Below are the code and all the weights of a small trained network. Each question names an input and a target symbol and asks about switching units off, where a switched-off unit gives its printed mean instead of its output.

import numpy as np


def w(rows, s, z=0):
    codes = np.array(rows[::2]) - 128.0
    scale = np.full(codes.shape[1], s)
    scale[-1] = z or s
    return codes * scale


def norm(h):
    return h / np.sqrt((h * h).mean(-1, keepdims=True) + 1e-5)


def f(y):
    return y / 2 * (1 + np.tanh(0.7978845608 * (y + 0.044715 * y**3)))


def softmax(a):
    e = np.exp(a - a.max(-1, keepdims=True))
    return e / e.sum(-1, keepdims=True)


def log_softmax(a):
    a = a - a.max(-1, keepdims=True)
    return a - np.log(np.exp(a).sum(-1, keepdims=True))


def net(x, mask):
    ids = ['αβγδεηθλμξστφψ'.index(c) for c in x.split()]
    T = len(ids)
    res = E[ids] + P[:T]
    q, k, v = (norm(res) @ M[0].T for M in (Q, K, V))
    z = softmax(np.where(np.tri(T) > 0, q @ k.T / 3**0.5, -1e9)) @ v
    res = res + np.where(mask[0], z, O[0][:, -1]) @ O[0][:, :-1]
    y = f(norm(res) @ A[0][:, :-1].T + A[0][:, -1])
    res = res + np.where(mask[1:9], y, B[0][:, -1]) @ B[0][:, :-1]
    return log_softmax(norm(res)[-1] @ U[:, :-1].T + U[:, -1])


Q, K, V, O, A, B = {}, {}, {}, {}, {}, {}
E = w([
[101,182,42,83,145,118],'α',
[90,129,118,98,151,149],'β',
[108,121,121,76,164,184],'γ',
[111,94,91,69,112,186],'δ',
[118,138,66,97,137,156],'ε',
[110,118,78,94,120,127],'η',
[109,116,114,67,170,142],'θ',
[98,180,108,91,217,144],'λ',
[80,87,156,138,217,231],'μ',
[133,149,86,69,195,153],'ξ',
[116,75,113,64,118,147],'σ',
[127,137,49,20,126,93],'τ',
[115,140,93,82,186,92],'φ',
[108,182,75,35,245,66],'ψ',
],0.011)
P = w([
[145,138,152,160,102,104],'0',
[130,200,112,73,158,249],'1',
[37,131,50,233,177,127],'2',
[130,109,193,107,130,93],'3',
[106,189,121,79,143,223],'4',
[67,63,105,195,171,117],'5',
[130,100,200,110,129,97],'6',
[107,173,127,86,146,220],'7',
[102,63,83,147,165,79],'8',
],0.016)
Q[0] = w([
[116,145,157,109,141,119],'head 0',
[106,85,247,98,115,79],'head 0',
[95,152,132,127,99,158],'head 0',
],0.015)
K[0] = w([
[114,220,158,167,110,147],'head 0',
[254,165,194,232,47,67],'head 0',
[103,172,135,81,125,173],'head 0',
],0.0096)
V[0] = w([
[53,208,186,95,116,127],'head 0',
[194,116,108,92,177,190],'head 0',
[98,156,1,193,101,156],'head 0',
],0.0095)
O[0] = w([
[249,130,170,187,110,143,238],'head 0',
[106,100,149,171,64,31,255],'head 0',
[170,9,117,166,165,128,169],'head 0',
],0.011,0.0037)
A[0] = w([
[112,89,141,193,128,181,124],'neuron 0',
[4,173,146,130,140,41,79],'neuron 1',
[63,23,88,157,172,32,63],'neuron 2',
[141,140,199,180,160,107,103],'neuron 3',
[99,201,73,229,172,137,133],'neuron 4',
[13,79,148,99,179,108,152],'neuron 5',
[158,150,196,65,83,112,3],'neuron 6',
[151,90,171,165,70,54,30],'neuron 7',
],0.013,0.0059)
B[0] = w([
[44,157,123,137,134,85,179],'neuron 0',
[113,61,168,157,72,203,163],'neuron 1',
[59,247,139,248,177,159,249],'neuron 2',
[178,86,106,136,109,78,140],'neuron 3',
[45,36,132,109,162,131,158],'neuron 4',
[149,139,34,116,79,94,214],'neuron 5',
[69,97,123,139,174,74,152],'neuron 6',
[243,151,105,205,94,238,131],'neuron 7',
],0.011,0.012)
U = w([
[141,116,57,60,100,55,220],'α',
[126,125,189,113,178,9,33],'β',
[79,144,111,182,202,146,151],'γ',
[163,27,151,156,207,148,73],'δ',
[113,31,152,134,44,74,114],'ε',
[115,171,138,37,213,128,87],'η',
[91,166,26,157,68,85,101],'θ',
[172,105,142,177,50,163,183],'λ',
[93,143,102,36,49,194,123],'μ',
[212,84,159,156,119,61,238],'ξ',
[176,148,166,102,151,199,253],'σ',
[153,176,220,165,47,26,12],'τ',
[103,229,218,84,109,125,44],'φ',
[125,67,44,76,169,211,100],'ψ',
],0.016,0.0042)

Each question gives the input, a string of symbols that net reads in full, and the target symbol t.
The units are the heads (3 rows each of Q, K, V and O) and the neurons (one row each of A and B). Each row of codes is followed by its name. A weight is (code - 128) times the scale printed after its matrix; where a second scale follows, it is the last column's (O, A, B and U).
mask holds one flag per unit, heads first, then neurons. A switched-off unit (its flag False) gives its mean, the last column of its rows in O or B, instead of its output. The means were averaged over made-up inputs and are rounded, as every weight is.
A unit's drop is (log p(t) with every unit on - log p(t) with that unit switched off) / (log p(t) with every unit on - log p(t) with every unit switched off).
The circuit of an input: a set's keep is (log p(t) with only the set's units on - log p(t) with every unit switched off) / (log p(t) with every unit on - log p(t) with every unit switched off). Starting from all 9 units, units are removed one at a time, each time the one whose removal leaves the highest keep (on an exact tie, the one counted first), for as long as the keep stays at least 0.8.
circuit, biggest first: the units of the circuit, biggest drop first
unit that matters most: the unit with the biggest drop
k most important neurons: the k neurons with the biggest drops, biggest first
drop when u is switched off: that unit's drop, to one decimal
input ξ φ η μ, target λ: circuit, biggest first : [head 0; neuron 7; neuron 1]
input δ σ σ τ α ε λ, target θ: circuit, biggest first : [head 0; neuron 5]
input ξ ε σ γ ε γ δ, target λ: unit that matters most : neuron 7
input σ μ γ ξ δ μ φ, target μ: 2 most important neurons : [neuron 1; neuron 2]
input φ θ ξ λ, target η: circuit, biggest first : [head 0; neuron 2]
input τ γ ψ δ, target α: circuit, biggest first : [head 0; neuron 2; neuron 1]
input ψ λ σ ε ψ λ σ, target β: 4 most important neurons : [neuron 6; neuron 2; neuron 5; neuron 1]
input σ γ ψ ε, target μ: circuit, biggest first : [head 0; neuron 2]
input μ δ δ δ ε λ φ, target ε: 2 most important neurons : [neuron 1; neuron 2]
input σ δ δ η μ μ λ α, target ψ: circuit, biggest first : [neuron 2; neuron 0]
input θ σ ε τ ε σ δ β, target τ: 2 most important neurons : [neuron 5; neuron 2]
input μ ξ ψ η, target ε: circuit, biggest first : [head 0; neuron 2; neuron 1]
input ψ θ σ σ ε γ α, target β: circuit, biggest first : [head 0; neuron 6; neuron 2; neuron 5]
input τ τ τ ψ μ η σ δ, target μ: 4 most important neurons : [neuron 2; neuron 5; neuron 6; neuron 4]
input φ δ γ σ ξ, target σ: 3 most important neurons : [neuron 5; neuron 2; neuron 4]
input λ δ α σ σ, target ε: 3 most important neurons : [neuron 2; neuron 5; neuron 6]
input ψ μ θ η θ δ η, target β: 4 most important neurons : [neuron 6; neuron 2; neuron 5; neuron 7]
input ψ τ ε δ μ β β, target β: circuit, biggest first : [head 0; neuron 6; neuron 2]
input γ τ σ μ ε ψ ε, target τ: 2 most important neurons : [neuron 2; neuron 6]
input θ λ δ ε ξ σ α ψ, target η: 3 most important neurons : [neuron 5; neuron 2; neuron 1]
input λ σ ξ σ δ μ λ, target ξ: 3 most important neurons : [neuron 2; neuron 3; neuron 0]
input σ σ δ η σ λ α, target μ: 2 most important neurons : [neuron 2; neuron 1]
input λ ε η ψ δ σ λ γ, target φ: most important neuron : [neuron 5]
input τ ξ φ μ, target α: 2 most important neurons : [neuron 2; neuron 5]
input δ σ γ μ σ β σ, target θ: drop when neuron 4 is switched off : 0.0
input φ δ γ ψ λ σ σ, target η: drop when neuron 6 is switched off : 0.1
input ξ ξ ε η η, target λ: drop when neuron 7 is switched off : 0.2
input ε ψ τ θ δ φ θ η, target λ: drop when head 0 is switched off : 1.0
